Below is a small trained network, with its code and all its weights. Each question gives an input and a class and asks what happens when units are switched off, that is, made to give their printed mean instead of their output.

import numpy as np


def w(rows, s, z=0):
    codes = np.array(rows[::2]) - 128.0
    scale = np.full(codes.shape[1], s)
    scale[-1] = z or s
    return codes * scale


def f(y):
    return np.maximum(y, 0)


def log_softmax(a):
    a = a - a.max(-1, keepdims=True)
    return a - np.log(np.exp(a).sum(-1, keepdims=True))


def net(x, mask):
    res = np.array(x, float).reshape(1, 6) / 4 @ E
    y = f(res @ A[0][:, :-1].T + A[0][:, -1])
    res = res + np.where(mask, y, B[0][:, -1]) @ B[0][:, :-1]
    return log_softmax(res[-1] @ U[:, :-1].T + U[:, -1])


A, B = {}, {}
E = w([
[212,172,206],'x0',
[98,139,139],'x1',
[130,82,254],'x2',
[193,8,129],'x3',
[21,112,132],'x4',
[152,207,135],'x5',
],0.0041)
A[0] = w([
[146,119,138,107],'neuron 0',
[86,100,72,109],'neuron 1',
[128,127,128,110],'neuron 2',
[138,184,192,209],'neuron 3',
[41,98,114,70],'neuron 4',
[120,220,172,210],'neuron 5',
[34,210,147,190],'neuron 6',
[176,167,12,155],'neuron 7',
[74,110,117,74],'neuron 8',
[171,62,141,234],'neuron 9',
[206,42,248,254],'neuron 10',
],0.014,0.0026)
B[0] = w([
[131,111,132,138],'neuron 0',
[55,113,94,182],'neuron 1',
[128,128,128,128],'neuron 2',
[192,93,137,185],'neuron 3',
[41,60,143,186],'neuron 4',
[225,135,107,203],'neuron 5',
[181,149,254,230],'neuron 6',
[168,238,78,221],'neuron 7',
[80,84,135,162],'neuron 8',
[195,107,97,200],'neuron 9',
[240,22,129,254],'neuron 10',
],0.03,0.007)
U = w([
[12,62,44,90],'0',
[229,76,168,206],'1',
[3,117,216,2],'2',
[128,251,76,93],'3',
[100,137,114,149],'4',
],0.0043,0.0017)

Each question gives the input, the list of numbers given to net, and the class t.
The units are the neurons (one row each of A and B). Each row of codes is followed by its name. A weight is (code - 128) times the scale printed after its matrix; where a second scale follows, it is the last column's (A, B and U).
mask holds one flag per neuron, in row order. A switched-off neuron (its flag False) gives its mean, the last column of its row in B, instead of its output. The means were averaged over made-up inputs and are rounded, as every weight is.
A unit's drop is (log p(t) with every unit on - log p(t) with that unit switched off) / (log p(t) with every unit on - log p(t) with every unit switched off).
The circuit of an input: a set's keep is (log p(t) with only the set's units on - log p(t) with every unit switched off) / (log p(t) with every unit on - log p(t) with every unit switched off). Starting from all 11 units, units are removed one at a time, each time the one whose removal leaves the highest keep (on an exact tie, the one counted first), for as long as the keep stays at least 0.8.
units of the circuit, in order: the units of the circuit, biggest drop first
most important unit: the unit with the biggest drop
k most important neurons: the k neurons with the biggest drops, biggest first
drop when u is switched off: that unit's drop, to one decimal
input [-7,2,-6,-8,-5,-8], class 4: most important neuron -> (neuron 7)
input [-3,-1,-3,-6,-3,-3], class 3: units of the circuit, in order -> (neuron 10; neuron 7)
input [-2,2,-3,8,1,-2], class 0: units of the circuit, in order -> (neuron 6; neuron 5)
input [-3,8,-7,4,-4,-7], class 0: 3 most important neurons -> (neuron 6; neuron 1; neuron 5)
input [-1,1,-8,-4,2,-2], class 3: units of the circuit, in order -> (neuron 7; neuron 10)
input [7,-3,-7,-2,-1,-1], class 3: units of the circuit, in order -> (neuron 10; neuron 7)
input [-1,7,6,-2,6,-3], class 2: 2 most important neurons -> (neuron 4; neuron 9)
input [4,0,-3,-1,-4,8], class 3: 2 most important neurons -> (neuron 10; neuron 7)
input [-8,8,-3,-6,0,0], class 2: 3 most important neurons -> (neuron 6; neuron 10; neuron 4)
input [-5,8,-6,1,-3,8], class 3: 2 most important neurons -> (neuron 7; neuron 10)
input [-7,6,-4,-7,-5,4], class 3: drop when neuron 7 is switched off -> 0.5
input [-4,4,-7,-1,8,-3], class 2: drop when neuron 6 is switched off -> 0.2
input [-3,5,-6,-7,6,-3], class 2: drop when neuron 6 is switched off -> 0.2
input [-1,2,-8,-3,-7,6], class 3: most important unit -> neuron 7
